Here is a tiny trained network, its code and every weight. The questions are about switching its units off for an input and a class, where a switched-off unit gives its printed mean instead of its output.

import numpy as np


def w(rows, s, z=0):
    codes = np.array(rows[::2]) - 128.0
    scale = np.full(codes.shape[1], s)
    scale[-1] = z or s
    return codes * scale


def f(y):
    return y / 2 * (1 + np.tanh(0.7978845608 * (y + 0.044715 * y**3)))


def log_softmax(a):
    a = a - a.max(-1, keepdims=True)
    return a - np.log(np.exp(a).sum(-1, keepdims=True))


def net(x, mask):
    res = np.array(x, float).reshape(1, 8) / 4 @ E
    y = f(res @ A[0][:, :-1].T + A[0][:, -1])
    res = res + np.where(mask, y, B[0][:, -1]) @ B[0][:, :-1]
    return log_softmax(res[-1] @ U[:, :-1].T + U[:, -1])


A, B = {}, {}
E = w([
[151,110,104,146,125,123,142],'x0',
[131,181,154,249,180,74,29],'x1',
[107,138,160,106,121,116,112],'x2',
[138,104,112,154,103,117,143],'x3',
[149,93,104,135,117,110,130],'x4',
[146,129,112,98,151,142,100],'x5',
[106,139,144,137,124,129,138],'x6',
[86,211,4,129,82,47,123],'x7',
],0.011)
A[0] = w([
[156,57,211,145,151,179,122,227],'n1',
[76,202,8,38,72,82,198,116],'n2',
[176,51,233,169,156,200,109,163],'n3',
[157,48,195,61,120,212,218,183],'n4',
[119,113,120,93,99,159,149,175],'n5',
[103,109,95,1,85,166,248,254],'n6',
],0.016,0.0083)
B[0] = w([
[120,4,150,154,138,155,165,234],'n1',
[164,210,150,132,142,70,105,220],'n2',
[157,43,164,140,182,104,194,248],'n3',
[83,138,79,53,70,184,88,247],'n4',
[111,137,119,99,151,157,175,167],'n5',
[146,173,136,4,125,136,232,251],'n6',
],0.027)
U = w([
[72,83,86,90,85,204,183,160],'0',
[169,175,129,107,124,103,174,3],'1',
[150,45,165,188,160,111,136,130],'2',
[113,182,82,225,108,95,10,243],'3',
],0.012,0.004)

Each question gives the input, the list of numbers given to net, and the class t.
The units are the neurons (one row each of A and B). Each row of codes is followed by its name. A weight is (code - 128) times the scale printed after its matrix; where a second scale follows, it is the last column's (A, B and U).
mask holds one flag per neuron, in row order. A switched-off neuron (its flag False) gives its mean, the last column of its row in B, instead of its output. The means were averaged over made-up inputs and are rounded, as every weight is.
A unit's drop is (log p(t) with every unit on - log p(t) with that unit switched off) / (log p(t) with every unit on - log p(t) with every unit switched off).
The circuit of an input: a set's keep is (log p(t) with only the set's units on - log p(t) with every unit switched off) / (log p(t) with every unit on - log p(t) with every unit switched off). Starting from all 6 units, units are removed one at a time, each time the one whose removal leaves the highest keep (on an exact tie, the one counted first), for as long as the keep stays at least 0.8.
circuit, biggest first: the units of the circuit, biggest drop first
top k neurons: the k neurons with the biggest drops, biggest first
drop of u: that unit's drop, to one decimal
input [0,-3,-5,7,-1,-3,-2,1], class 1: circuit, biggest first	n1
input [-6,5,2,7,0,0,1,1], class 3: circuit, biggest first	n6, n1
input [4,7,-4,-2,-1,-3,8,4], class 3: circuit, biggest first	n6, n3
input [7,8,-4,7,3,-4,2,4], class 3: circuit, biggest first	n6, n3
input [0,6,3,-2,8,3,7,5], class 3: circuit, biggest first	n6, n1
input [5,3,2,-2,-6,0,-1,0], class 2: top 3 neurons	n4, n6, n2
input [2,1,-6,-6,4,6,5,8], class 3: top 2 neurons	n6, n3
input [2,2,-4,7,-3,3,3,-8], class 2: top 2 neurons	n3, n6
input [-1,2,-1,1,8,7,5,-3], class 2: drop of n6	0.1
input [-6,1,-4,-4,8,5,-4,7], class 3: drop of n6	0.4
input [4,8,6,-8,-4,-1,2,0], class 2: drop of n6	0.8
